Below is a small trained network, with its code and all its weights. Each question gives an input and a class and asks what happens when units are switched off, that is, made to give their printed mean instead of their output.

import numpy as np


def w(rows, s, z=0):
    codes = np.array(rows[::2]) - 128.0
    scale = np.full(codes.shape[1], s)
    scale[-1] = z or s
    return codes * scale


def f(y):
    return np.maximum(y, 0)


def log_softmax(a):
    a = a - a.max(-1, keepdims=True)
    return a - np.log(np.exp(a).sum(-1, keepdims=True))


def net(x, mask):
    res = np.array(x, float).reshape(1, 6) / 4 @ E
    y = f(res @ A[0][:, :-1].T + A[0][:, -1])
    res = res + np.where(mask, y, B[0][:, -1]) @ B[0][:, :-1]
    return log_softmax(res[-1] @ U[:, :-1].T + U[:, -1])


A, B = {}, {}
E = w([
[99,156,254],'x0',
[45,192,38],'x1',
[72,249,235],'x2',
[155,115,51],'x3',
[167,39,251],'x4',
[166,51,139],'x5',
],0.0089)
A[0] = w([
[129,157,145,226],'N0',
[104,184,203,226],'N1',
[118,120,116,47],'N2',
[151,71,124,222],'N3',
[118,155,73,184],'N4',
[147,139,122,129],'N5',
[121,136,3,209],'N6',
[118,96,178,252],'N7',
[167,79,165,205],'N8',
[129,150,54,144],'N9',
],0.022,0.0049)
B[0] = w([
[101,159,164,175],'N0',
[72,196,146,254],'N1',
[115,142,122,132],'N2',
[149,73,131,187],'N3',
[66,79,7,182],'N4',
[77,133,154,134],'N5',
[117,53,91,226],'N6',
[159,166,158,203],'N7',
[211,134,216,207],'N8',
[123,50,77,186],'N9',
],0.014,0.024)
U = w([
[255,146,189,248],'0',
[79,96,55,117],'1',
[55,238,160,3],'2',
],0.013,0.00026)

Each question gives the input, the list of numbers given to net, and the class t.
The units are the neurons (one row each of A and B). Each row of codes is followed by its name. A weight is (code - 128) times the scale printed after its matrix; where a second scale follows, it is the last column's (A, B and U).
mask holds one flag per neuron, in row order. A switched-off neuron (its flag False) gives its mean, the last column of its row in B, instead of its output. The means were averaged over made-up inputs and are rounded, as every weight is.
A unit's drop is (log p(t) with every unit on - log p(t) with that unit switched off) / (log p(t) with every unit on - log p(t) with every unit switched off).
The circuit of an input: a set's keep is (log p(t) with only the set's units on - log p(t) with every unit switched off) / (log p(t) with every unit on - log p(t) with every unit switched off). Starting from all 10 units, units are removed one at a time, each time the one whose removal leaves the highest keep (on an exact tie, the one counted first), for as long as the keep stays at least 0.8.
units of the circuit, in order: the units of the circuit, biggest drop first
k most important neurons: the k neurons with the biggest drops, biggest first
drop of u: that unit's drop, to one decimal
input [6,-4,-7,2,-3,-5], class 0: units of the circuit, in order -> N4
input [3,-6,-8,5,-6,7], class 0: 2 most important neurons -> N8, N4
input [2,8,8,-3,-7,2], class 1: 4 most important neurons -> N4, N9, N8, N7
input [1,-5,3,3,-6,-8], class 1: 3 most important neurons -> N4, N8, N7
input [5,-4,1,4,-7,-3], class 1: 2 most important neurons -> N8, N7
input [-7,1,3,-8,0,7], class 0: 2 most important neurons -> N1, N4
input [-6,-6,-1,-6,-3,-1], class 0: 2 most important neurons -> N4, N1
input [-7,-2,7,0,-7,-5], class 1: drop of N8 -> 0.0
input [-8,-4,-5,-4,5,0], class 0: drop of N0 -> 0.0
input [7,2,-2,5,2,1], class 0: drop of N1 -> 0.4
